Each row has a name. Each piece below is followed by the name of the row it came from, unless a question asks for something else. Each question is about the rows just above it.

Columns, left to right: R Q T M
[ 28 -21  53  -6] = mon
[ 29  24 -14  36] = lukib
[ -5  28 -21  53] = Tav
[-15  -9   2 -23] = gele
Does one of the named rows hold [ 28 -21] side by side, in this order?  yes
Which row holds these entries in another order? [ 53 -21  -5  28]  Tav
Among the named rows, does one hold [ 29  24 -13  36] next to each other, in this order?  no

Columns, left to right: L K V Z E
[ 43 -43 -44  43  43]  risel
[ 25 -24 -36  36  35]  Loleg
[ 43  44  43 -44 -43]  timuv
[ 43 -43  43  43 -44] is which row reordered?  risel
[ 43  43 -43 -44  43] is which row reordered?  risel

Columns, left to right: H B C X G N F D J P
[-14   9   6 -13  -4  -6  -1  12   3  -5] = Fero
[-5  3  7 17 -4 -4 -3  5 17 -4] = fikur
[ -5  12 -13 -14  -1  -3   3   9   6  -6] = velok
[ 3 -4 -8  6 -3 48 -2 -6 -4  3] = Kot
Which column holds [-5 -5] top down?  H
Does one of the named rows hold [17  7] side by side, in this order?  no
Is [-4 -6] printed in one of the named rows, side by side and in this order?  yes
Among the named rows, does one hold [-4 -5] next to each other, in this order?  no
[  7 -13] is in which column, read top down?  C
[-13  -1 -14  12   6  -5   9  -3  -6   3] is which row reordered?  velok

Columns, left to right: W A U Y
[-29 -56  27  24] -> zof
[18 24 47 -3] -> sugis
[ 17  57   5 -21] -> midaf
[ -4  43 -39  29] -> Lig
[ 30 -29  42  32] -> Budi
[  8 -38 -50  41] -> gogit
[-35  22 -33 -33] -> pudit
[-23  56 -47  -4] -> zan
[ 25 -26 -56  45] -> Tef
[-42 -53  18 -25] -> vafet
[  4  41 -26 -56] -> gogi
[-42 -53  22  28] -> Geso
Which column holds [ -3 -21  29  32] top down?  Y
Does one of the named rows hold [-35  22 -33] side by side, in this order?  yes

Columns, left to right: Vager dek nati Kefa
[-15  30 -31  26] = muvud
[-18  47  10  12] = Gaf
[-16  31 -32  26] = sez
[-16  36 -26  24] = fogo
[ 11 -20  41 -25] = gedut
[  0  -8 -49  18] = Pira
[ 15 -40 -32  -1] = bemup
[  8 -28 -44  10] = Sanib
[ 19 -46   2 -17] = miz
[ 14 -39 -32   0] = kimo
[-19  47  12  11] = Meze
[-18  45  22   6] = kegop
Is [-49  -8   0] printed in one of the named rows, side by side and in this order?  no
Among the named rows, does one hold [ 31 -32  26] next to each other, in this order?  yes

Columns, left to right: fatog zilil Bikiz Deg
[ 42  10 -22  12] -> Paku
[ 12  10  42 -23] -> tuvo
[-24  12  42  10] -> Surib
[ 12  42  10 -24] is which row reordered?  Surib
Which column holds [ 12 -24] top down?  fatog
Put [-23  10  12  42] back in order: which row is it?  tuvo

Columns, left to right: Gos Mefa ruvo teka Sarik
[-22  32 -28  30 -27] : lis
[ 22 -41  50 -32  39] : tupe
[ 16 -29  35 -25  36] : Gedid
[ 22 -26  37 -34  32] : nudi
[ 31 -19  21 -33  24] : tir
[ 25 -26  27 -27  18] : Pemos
[ 18 -20  15 -27  18] : Mar
[ 23 -34  23 -31  26] : zomo
[ 18 -43  27 -34  31] : Nupe
[ 28 -35  24 -29  22] : zunub
[ 20 -30  21 -28  21] : fop
[ 26 -43  31 -26  36] : Bopo
Which column holds [-27 -31] top down?  teka
Which column holds [ 30 -32 -25 -34 -33 -27 -27 -31 -34 -29] top down?  teka

Columns, left to right: sir makez Faru Zis nuku
[ 19  -5 -31   7  10] : geg
[  7 -31  44  19  -5] : tepig
[ 19  -5 -31   7  45] : Gurog
[ 45   7 -31  -5  19] is which row reordered?  Gurog
Which column holds this, read top down? [10 -5]  nuku
Does one of the named rows hold [ -5  19  44 -31   7] side by side, in this order?  no
Where do [ 19  -5 -31   7  10] appear?  geg

Columns, left to right: zaz fike baru Zuvo vak kup misu dimo Tup
[-17  20  -1   8 -10  51  -3 -24   3] -> tota
[-10  -8 -26   3  12  51  -4  -5  15] -> lun
[ -2 -20  -4   5 -13  51  15 -13 -13] -> bavit
[ -4  21 -19  -2 -20  51  12  15  -6] -> fomas
[ -2   5  19  22  10  51   0   3 -10] -> zumev
[-14  -5   5  -9   7  51   3   7 -11] -> ver
[ -4 -12   9  25  -4  51  12  -2   5] -> muro
Among the named rows, does one hold [-2  5] next to each other, in this order?  yes
Among the named rows, does one hold [51 13] next to each other, in this order?  no
[ -5 -26   3  -8  51  12  -4  15 -10] is which row reordered?  lun
Which column holds this, read top down? [-17 -10]  zaz

Columns, left to right: meneb kenak tova lovuf rorob Refa befeg Nazu Kinu
[ -9   7   3 -14   3   5  -6   4   4]  Num
[  3  -8 -15  -2   5 -11  11  -7  13]  zona
[  5  -2  13 -11 -15  -8  11   3  -8]  nenag
[-3 -1  0 -8 -1  1 15 -2 -8]  gem
[  2  -8  38  14   4   0  -4 -18   6]  mezus
[ 27 -28  -2 -50 -31 -31  50 -25  16]  dimul
[ -2  -5  10  12   9 -17  27 -13   0]  Soso
[ -1  10  -4   5   8 -14  32  10  -2]  Vitep
[  3 -15  13   0  38  -2  10] is in which column, read top down?  tova
Put [  3  -8   5  -2  13 -11 -15  -8  11] back in order: which row is it?  nenag

Columns, left to right: gevu vilin voro fedo
[27  9  2 -6] -> vep
[26  2  9 -6] -> tadag
[ 38   4 -25   5] -> ger
[26  2  9  4] -> kemu
Among the named rows, does one hold [-25   5] next to each other, in this order?  yes
Put [-6  9  2 26] back in order: which row is it?  tadag
Put [ 2  9 -6 26] back in order: which row is it?  tadag
Is [ 4  9  2 26] printed in one of the named rows, side by side and in this order?  no
Which column holds this, read top down? [5 4]  fedo

Columns, left to right: zegu mavil leve Zuse
[-13  -5  11  10] = Bavi
[ 4  4  0 -9] = semu
[-9  3  3  0] = gubo
[-13   6  -4 -10] = noka
[27  6  0 14] = feb
[ 0 43  4  2] = Madag
[-9  4  3  0] = Sodon
[18 -4  4 10] = boram
[22 13  5  1] = Napi
[ -8 -31   8   7] = nube
[16 -2  6  6] = gisi
Does one of the named rows hold [22 14] side by side, in this order?  no
Put [-9  4  4  0] back in order: which row is it?  semu
Does one of the named rows hold [-9  2  3  0] side by side, in this order?  no
Among the named rows, does one hold [-9  3] next to each other, in this order?  yes
Which column holds [ 0  3 -4  0  4  3] top down?  leve
Which row holds these entries in another order? [-9  0  3  4]  Sodon
[ -9   0 -10  14   2   0  10   1   7   6] is in which column, read top down?  Zuse

Columns, left to right: Nop tez Veli nutu keku bop sud
[-18   1   2   3   5  -4 -41]  Dak
[-13  30  34  29  23   5 -23]  sigut
[ -6  26   3  31  12  -8 -28]  tefad
[-28 -40 -25 -25   1 -43 -44]  totin
[ 34  14 -54 -11  25  30 -13]  zetu
[-18   1   2   3   5 -30 -41]  reb
[-13  30  34  24  14 -11 -54]  taf
[-18   1   2   3   5 -30 -49]  Kove
[ -1 -25   0  18  31  -9 -37]  Runun
Put [-41   5 -30 -18   3   2   1] back in order: which row is it?  reb
Which column holds this, read top down? [  1  30  26 -40]  tez
Put [ 31  -6  12  26 -28  -8   3] back in order: which row is it?  tefad
Which column holds this, read top down? [-18 -13  -6 -28  34 -18 -13]  Nop
Put [-54 -11  14  24  34  30 -13] back in order: which row is it?  taf
Which column holds [  3 -25 -54   2  34   2] top down?  Veli

Columns, left to right: mas pima kiko fem gipe Zemi fen zuz pep
[ -7  -6  -8  -7 -16 -15 -32  58  -9] = viba
[ 58  -7 -16  -7  -7  -6 -15 -32  -9] = Zovo
[-23 -13 -12  -9 -11  43  31  -6 -37] = kuv
Among the named rows, does one hold [ -5 -37] next to each other, in this order?  no
[-32  58  -9  -7  -6  -8  -7 -16 -15] is which row reordered?  viba
Put [-32 -16 -15  -9  -7  -7  -7  -6  58] back in order: which row is it?  Zovo

